Here is a tiny trained network, its code and every weight. The questions are about switching its units off for an input and a class, where a switched-off unit gives its printed mean instead of its output.

import numpy as np


def w(rows, s, z=0):
    codes = np.array(rows[::2]) - 128.0
    scale = np.full(codes.shape[1], s)
    scale[-1] = z or s
    return codes * scale


def f(y):
    return y / 2 * (1 + np.tanh(0.7978845608 * (y + 0.044715 * y**3)))


def log_softmax(a):
    a = a - a.max(-1, keepdims=True)
    return a - np.log(np.exp(a).sum(-1, keepdims=True))


def net(x, mask):
    res = np.array(x, float).reshape(1, 7) / 4 @ E
    y = f(res @ A[0][:, :-1].T + A[0][:, -1])
    res = res + np.where(mask, y, B[0][:, -1]) @ B[0][:, :-1]
    return log_softmax(res[-1] @ U[:, :-1].T + U[:, -1])


A, B = {}, {}
E = w([
[87,248,37],'x0',
[124,127,134],'x1',
[131,130,130],'x2',
[127,129,131],'x3',
[126,127,126],'x4',
[126,129,132],'x5',
[194,209,254],'x6',
],0.0082)
A[0] = w([
[137,153,160,4],'n1',
[90,249,67,51],'n2',
[143,102,98,14],'n3',
[132,148,116,1],'n4',
[119,103,91,69],'n5',
[164,169,148,135],'n6',
[95,93,84,139],'n7',
],0.016,0.0049)
B[0] = w([
[51,131,227,138],'n1',
[144,24,168,245],'n2',
[79,127,237,130],'n3',
[93,52,254,119],'n4',
[67,177,209,156],'n5',
[84,197,144,170],'n6',
[59,233,175,199],'n7',
],0.0086,0.011)
U = w([
[91,242,159,96],'0',
[144,9,164,38],'1',
[147,173,97,254],'2',
],0.014,0.0086)

Each question gives the input, the list of numbers given to net, and the class t.
The units are the neurons (one row each of A and B). Each row of codes is followed by its name. A weight is (code - 128) times the scale printed after its matrix; where a second scale follows, it is the last column's (A, B and U).
mask holds one flag per neuron, in row order. A switched-off neuron (its flag False) gives its mean, the last column of its row in B, instead of its output. The means were averaged over made-up inputs and are rounded, as every weight is.
A unit's drop is (log p(t) with every unit on - log p(t) with that unit switched off) / (log p(t) with every unit on - log p(t) with every unit switched off).
The circuit of an input: a set's keep is (log p(t) with only the set's units on - log p(t) with every unit switched off) / (log p(t) with every unit on - log p(t) with every unit switched off). Starting from all 7 units, units are removed one at a time, each time the one whose removal leaves the highest keep (on an exact tie, the one counted first), for as long as the keep stays at least 0.8.
units of the circuit, in order: the units of the circuit, biggest drop first
k most important neurons: the k neurons with the biggest drops, biggest first
drop of u: that unit's drop, to one decimal
input [5,-4,-7,3,-4,1,3], class 1: 2 most important neurons => n2; n7
input [-6,4,-8,0,-1,6,7], class 0: units of the circuit, in order => n2
input [3,1,6,3,-1,7,3], class 2: 2 most important neurons => n7; n5
input [-3,2,6,3,-8,-3,-6], class 0: units of the circuit, in order => n7; n2
input [-7,-5,3,1,-8,-6,-8], class 0: units of the circuit, in order => n7; n2
input [4,6,1,2,8,-2,1], class 1: units of the circuit, in order => n2; n7
input [6,-8,-6,-5,-5,8,6], class 2: 4 most important neurons => n2; n7; n6; n5
input [6,-1,5,8,8,-6,-4], class 1: 2 most important neurons => n2; n6
input [-2,5,3,-1,-4,-5,-6], class 0: 2 most important neurons => n7; n2
input [-6,-1,2,3,-6,-8,-2], class 2: 2 most important neurons => n2; n1
input [8,1,-3,5,7,0,-3], class 1: drop of n2 => 1.0
input [-2,-2,5,-1,8,3,-7], class 0: drop of n7 => 0.2
input [-5,-4,3,-6,3,7,1], class 2: drop of n3 => 0.1
input [-4,-2,-8,-4,-7,5,0], class 2: units of the circuit, in order => n2
